Each row is followed by roughly how far along a hidden order it lies, from 0 to 10. A new part has a new order.
-0.012	-2.379	-6.082	0.268	1.588	-0.193	-3.099	0.491	-0.314	-0.439	0.969	0.230	0.714	-0.055	2.875	0.187	-0.582	0.247	2.071	0.306	0.002	-0.040	-0.272	-0.437	0.297	1.562	0.661	-0.738	-0.757	3.034	-0.177	-0.412 -> 0
0.131	-0.389	0.838	2.027	-0.234	0.116	-1.833	-0.220	0.991	0.023	1.089	0.856	0.833	0.178	-1.106	0.158	0.238	0.032	2.505	0.068	-1.064	0.353	0.935	-0.330	0.255	1.666	-0.355	-1.722	0.309	4.426	-0.555	0.041 -> 6
0.406	-0.246	2.851	1.972	-1.794	0.376	-2.683	-0.320	2.816	-0.429	1.565	0.693	-0.562	-0.280	-0.880	0.604	2.265	-0.268	2.906	-0.613	-1.122	0.758	1.958	-0.899	0.477	0.488	-1.149	-2.876	1.255	3.693	-1.124	1.863 -> 9
0.026	-1.136	-8.069	-0.541	1.259	-0.029	-1.455	-0.521	-1.379	-0.187	0.993	0.561	1.229	2.039	2.099	-0.503	-1.106	0.523	-0.935	-0.371	-0.060	-0.336	-1.954	-0.252	0.353	0.553	1.998	0.880	-0.113	1.673	0.999	-1.805 -> 3
0.023	-1.024	-9.077	-0.819	1.517	-0.244	-0.241	-0.461	-2.379	-0.111	0.538	0.258	0.839	2.195	1.502	-0.503	-1.734	0.558	-1.360	-0.540	-0.219	-0.569	-2.404	0.210	0.149	0.606	2.663	1.846	-0.209	-0.705	1.785	-2.057 -> 4
0.312	-1.726	-5.539	-1.941	-0.150	-0.984	0.397	-0.403	-1.171	0.172	-1.269	0.455	0.077	2.288	1.418	-0.128	-1.135	0.723	-2.342	-0.883	-0.269	-0.265	-2.115	-0.061	-0.789	-0.558	1.119	1.903	0.336	-1.827	0.660	-2.140 -> 8
0.366	-0.713	-2.035	-2.822	-0.694	-1.217	1.575	-0.022	-0.711	0.320	-1.696	0.055	-0.993	1.662	0.410	0.293	-0.807	0.567	-1.284	-0.718	-0.378	-0.022	-2.282	0.782	-0.966	-1.214	1.880	1.766	0.721	-5.103	-0.324	-0.758 -> 8
-0.086	-2.072	-7.411	1.370	1.560	-0.032	-0.259	1.009	-1.201	-0.832	1.094	0.558	-0.404	1.542	1.192	-0.182	-1.442	0.278	0.778	-1.102	-0.950	-0.323	-1.227	-0.206	-0.487	1.363	2.359	0.265	-0.355	-0.631	1.684	-0.680 -> 7
0.436	-0.922	4.625	-1.896	-0.226	-1.279	-2.547	0.366	2.230	0.956	-1.447	-1.264	-2.286	-0.394	-0.301	1.202	0.924	0.438	4.547	2.037	-0.723	0.726	0.347	0.607	-0.918	0.876	-1.000	0.181	0.434	-2.611	-3.309	-0.635 -> 3
0.041	-0.325	3.223	1.485	0.254	-0.173	-1.848	0.745	0.925	-0.058	0.969	-0.196	-0.536	-1.092	-0.348	0.829	0.902	-0.212	4.461	0.576	-0.626	0.472	1.142	0.325	0.323	1.321	-0.233	-2.093	-0.200	1.464	-1.266	1.494 -> 3
0.251	-0.538	-7.200	-0.316	-0.878	0.358	-0.175	-1.680	-1.293	-0.490	0.733	1.539	1.906	1.591	1.807	-0.164	0.256	0.306	-3.816	-2.203	0.309	-0.184	-0.808	-0.685	0.314	-2.558	1.840	0.531	1.002	3.635	1.061	0.091 -> 7
-0.107	-1.633	-2.481	-0.024	2.016	-0.138	-1.253	1.754	0.670	-0.355	-0.235	-0.976	-1.978	0.023	1.494	0.380	-0.274	0.199	2.088	0.868	-0.110	0.172	0.299	-0.005	-1.088	0.578	0.275	1.297	-0.716	-2.572	-0.523	-0.639 -> 3
0.241	-1.584	-8.263	-0.434	0.718	-0.473	-0.736	-1.209	-1.385	-0.034	-0.474	0.792	0.916	2.760	2.214	-0.311	-1.460	0.850	-1.714	-1.284	-0.793	-0.626	-1.687	-0.602	-0.569	0.204	1.396	1.711	0.117	0.963	1.613	-2.649 -> 9
0.047	-1.889	-7.018	0.407	1.150	0.227	-3.235	-0.400	-0.237	-0.268	1.611	0.836	1.207	0.707	2.566	-0.067	-0.593	0.259	0.577	0.238	0.010	0.078	-0.368	-0.962	0.562	1.073	0.805	-0.590	-0.086	5.027	0.227	-1.163 -> 1
0.076	-1.005	1.688	1.131	-0.593	0.549	-0.753	0.810	1.546	-0.528	0.076	-0.287	-2.010	-0.232	-0.322	0.491	1.020	-0.229	1.555	-0.619	-0.588	0.406	1.219	-0.459	-1.131	0.001	-0.679	-0.148	0.714	-2.070	-0.477	1.622 -> 9
0.492	-2.326	-9.999	-1.242	0.461	-0.674	-1.926	-1.424	-1.332	-0.251	-0.011	0.747	0.497	2.867	2.829	0.088	-0.727	0.985	-1.447	-1.502	-0.700	-0.125	-1.770	-0.550	-0.635	-0.878	2.089	1.819	0.925	1.244	0.737	-1.739 -> 6
0.303	-0.368	6.190	0.033	-0.732	-0.449	-1.601	0.689	2.932	0.196	-0.874	-0.936	-1.974	-1.383	-0.840	1.027	1.440	-0.112	3.684	0.841	-0.611	0.839	2.175	0.014	-0.803	0.225	-2.177	-1.143	0.592	-1.247	-2.467	1.424 -> 6
0.255	-1.839	6.389	0.588	-0.437	-0.148	-2.682	1.170	4.012	-0.059	-0.701	-0.844	-2.628	-1.149	0.226	0.953	1.757	-0.077	3.888	0.595	-0.886	0.628	2.361	-0.677	-1.496	0.960	-2.985	-0.695	0.398	-1.359	-2.384	1.377 -> 7
-0.366	0.356	2.032	1.232	1.113	0.290	-0.265	1.625	1.250	-0.454	0.855	-1.159	-2.101	-1.542	-0.717	-0.052	-0.111	-0.469	2.043	1.294	0.366	0.268	1.174	-0.086	0.164	0.952	-1.764	-0.501	-1.003	-1.349	-0.119	-0.230 -> 5
0.335	-0.977	7.462	0.738	-1.329	-0.232	-2.559	0.806	4.190	0.043	-0.502	-0.180	-1.810	-1.298	-0.607	1.150	2.299	-0.131	3.877	0.785	-0.618	0.953	3.033	-0.706	-1.050	0.181	-3.042	-1.470	0.616	0.841	-3.242	1.813 -> 6
0.375	-2.006	-8.643	-1.262	0.418	-1.133	-0.023	-0.787	-2.080	-0.515	-0.089	0.528	-0.607	2.427	1.838	0.272	-1.291	0.734	-0.523	-1.780	-0.826	-0.427	-2.731	0.124	-0.573	-0.243	2.455	1.318	0.262	-2.633	1.244	-1.182 -> 9
0.174	0.926	7.416	-2.073	-1.466	-0.692	0.117	0.227	1.125	0.509	-1.126	-1.079	-0.903	-1.687	-1.032	0.740	1.474	-0.230	0.973	0.973	0.713	0.617	0.466	0.767	0.198	-0.859	-1.425	-0.543	0.347	-2.238	-2.458	1.544 -> 3
0.123	-0.232	7.824	-0.040	-1.147	0.151	-1.526	0.736	2.585	0.025	-0.113	-0.616	-1.095	-2.050	-0.739	0.656	1.957	-0.446	2.260	0.975	0.257	0.859	2.053	-0.154	-0.111	-0.323	-2.252	-1.392	0.412	0.218	-2.482	2.079 -> 4
-0.082	1.448	9.374	0.401	-0.326	0.413	-1.034	0.440	2.651	0.731	-0.584	-0.487	0.892	-1.557	-1.312	0.086	1.439	-0.236	1.230	2.099	0.444	0.563	2.571	-0.011	0.096	0.244	-2.477	-0.793	-0.014	2.488	-2.066	0.694 -> 3
0.005	-3.667	-9.868	1.537	2.371	0.513	-3.649	0.576	-0.149	-0.807	1.632	0.450	-0.613	2.363	3.047	-0.392	-1.197	0.521	1.251	-0.918	-1.233	-0.265	-0.695	-1.205	-0.905	2.007	1.520	1.340	-0.013	0.985	1.585	-1.633 -> 6
0.381	-2.061	-4.715	0.613	1.050	-1.644	-0.262	0.176	-0.078	0.158	-1.235	0.681	-0.712	2.683	0.188	0.352	-2.229	1.043	2.195	-0.023	-2.283	-0.334	-1.243	-0.087	-1.278	2.616	1.174	0.698	-0.442	-0.720	0.520	-3.508 -> 10
